Each row is followed by its group and then its class within the group.
[ 33 -10  27   9  -9  -3  24   8  -4 -40  22  -9   1 -12   4 -31 -12  13
   9  -9   2  -3 -17   3   1   3  -1  -7 -29  -9  -5   4 -21  13 -24  -8
   0 -46   5 -10  -5   4  -6  -6  26  -4  -7 -28  -4  -1  -6  -9 -12  -8
 -24  -4   2 -15 -15   7  -1  -6  -9  -3   7   1  12   4   0  -5   3  -5
   5] : (69):L
[ 29  -5  30   7 -13  -4  31  13  -1 -39  21 -11   1 -12   2 -31 -15  14
   9 -14   2  -1 -20   7   1   3   2  -5 -31  -8  -7   5 -22  11 -25  -1
  -3 -48   3 -12  -4   2  -8  -6  36  -4  -9 -29  -4  -7  -6 -11  -9 -13
 -24  -6  -4 -12 -18   6  -2  -8  -3  -4   9  -2  12   4   2  -3   1 -10
   5] : (69):L
[ 20  -3  28   3 -15  -6   1   2  -2 -18  30  -9  -2  -9   4 -17 -22   4
   2  -5   5  -1 -32   6   0  -2  -2  -7  -7 -11   2   6 -13  20 -17  -2
   0 -24   5 -16  -5   3   3   3  -2  -8  -8 -28  -6   5  -5 -10 -16 -13
 -39  -2  32 -18 -11   2  10  -1  -8  -8   8   0   5   7   3  -5  -7 -13
  12] : (63):U
[ 26  -1  31  -1 -13   0 -31   7  -3 -29  25  -8  -1 -16   2 -23 -17  10
   2   2   7  -5 -23  15   1  -1  -8 -11 -10 -15   2   7 -10  36 -19  -5
  -1 -27   8 -11  -3   5  -2   2 -19  -8  -7 -24  -6   7   1  -8 -15  -7
 -36  -1  34 -25 -12   7   8  -6  -3 -11  12  -2   9   4   3  -2  -2 -12
  -2] : (63):U
[ 30   2  23  11 -12   3  13   5  -1 -26   8   0  -3  -8   6 -35  -9   9
   3 -14   0  -2 -25   3   1   5   0  -4 -23  -4 -14  -4 -35  11  -1  -1
  -2 -22   8 -11  -3   1  -3  -8  23 -15  -4  -4  -1  -4  -2  -7  -7  -6
 -20   4   2 -22  -9   4  -6  -9  -3   0   5  -6  10  -5   1  -9  -2  -7
  18] : (69):L
[ 11 -12  39   0 -16  -5  16  -7  -1 -32  43 -14  -6 -27   1 -17 -13   7
   6   6   9  -1 -27   9   2  -4  -4 -10   0 -18   2  12   0  11 -43  -5
   1 -44   0 -16  -5   5  -7   3   7  -9 -11 -30 -10   8  -1 -15 -12 -11
 -35  -2  23 -27 -17   0  16  -7   4 -10  21  -7   4   1   5  -7  -8 -20
  15] : (63):M
[ 27  -4  33  11 -18   0  32   6  -1 -24  27  -4   2  -9   8 -32 -16  11
   3 -25   4  -2 -46   8   1   0   3  -6 -28  -6 -11  -3 -37   7  -5  10
   0 -32  10 -25  -9   0  -5  -5  31 -15 -10 -20   7  -4 -11 -12 -10 -11
 -37  -4  17 -20 -20   7  -3  -8  -6  -3   2  -3   8   0  -2 -10  -2 -12
  31] : (69):L
[  6  -5  36   5 -17  -3  30 -14   2  -9  47 -11  -8 -19   3 -15 -11   0
   0  -7  11   0 -45  11  -2  -6   1  -6  14 -16  -5   3 -21   3 -22  -1
   8 -20   0 -22 -10   1  -3  10   7 -18 -10 -21  -3   3  -4 -14 -11 -14
 -48  -6  44 -31 -19   2  18  -6  -5 -10  19  -9  -2  -3   5  -9 -11 -21
  41] : (63):M
[ 25  -3  40  10 -19   3  36   5  -6 -24  32  -3  -2 -12   8 -36 -16  17
   2 -28   6   3 -43   9   1   2   5  -6 -32  -7 -15   0 -34   6  -6  -4
   1 -36  16 -24  -9   1  -6  -3  31 -23  -8 -25  -3  -5 -13 -11  -4 -15
 -36  -3  19 -28 -20   7  -1 -11   2  -6   6  -5   9  -4   8  -9  -4 -17
  33] : (69):A
[ 14  -3  24  -2  -5  -7  23   3 -11 -43  26 -11   1  -9   2 -18 -13  14
  10 -11   0  -4 -16   3   4   0   3  -4 -24 -14   0   9  10   7 -28  -5
  -3 -65  -1 -11  -3   4  -8  -3  18  12 -10 -30  -4  -1  -3  -7  -7  -5
 -18  -6  -7  -6 -18   1   2  -2   3  -1  13   2  10   8   4   7   4  -7
  -9] : (69):L
[ 21  -4  34  10 -15   4  32   5  -2 -16  21   2 -21 -10   6 -23 -14  13
  53 -18   2   0 -30   8   1   2   4  -4 -29  -3 -12 -10 -31   4  -1  -3
   4 -25   9 -26  -7   2  -6  -7  27 -18  -7 -19  -1  -4 -15  -9  -4  -7
 -22  -1  11 -17 -16   8  -2 -10  -3   1   7  -3  10   1   6  -6  -1 -14
  26] : (69):A
[  8  -2  25 -11 -16   8 -29   8 -10  11  15   8  -1  -9   2  -5 -12  12
   5  -4  -4   0 -23   4   1   3  -7  -3 -30  -6  -2  -1   8  22  19  -2
  -2  -4  14 -17  -4   2   3   2 -22 -13  -1 -15  -2   1 -11  -2   5  -8
 -13   3  28 -37  -8  10  10   5  14  -6   4   1   1   8   7   1   0  -9
   3] : (64):S
[ 20  -5  27   4 -15  -3 -12   2  -4 -31  29  -9  -1 -15   2 -18 -16   7
   2   1   3  -3 -25  11   1   1  -5  -9  -3 -15   4   8  -3  30 -32  -4
   0 -37   2 -20  -5   0   5   2  -4   3  -8 -28  -5   8   4 -13 -13  -4
 -42   4  25 -19 -11   3  10  -5  -5  -7  13   0   7   8   0  -4  -1 -15
   0] : (63):U
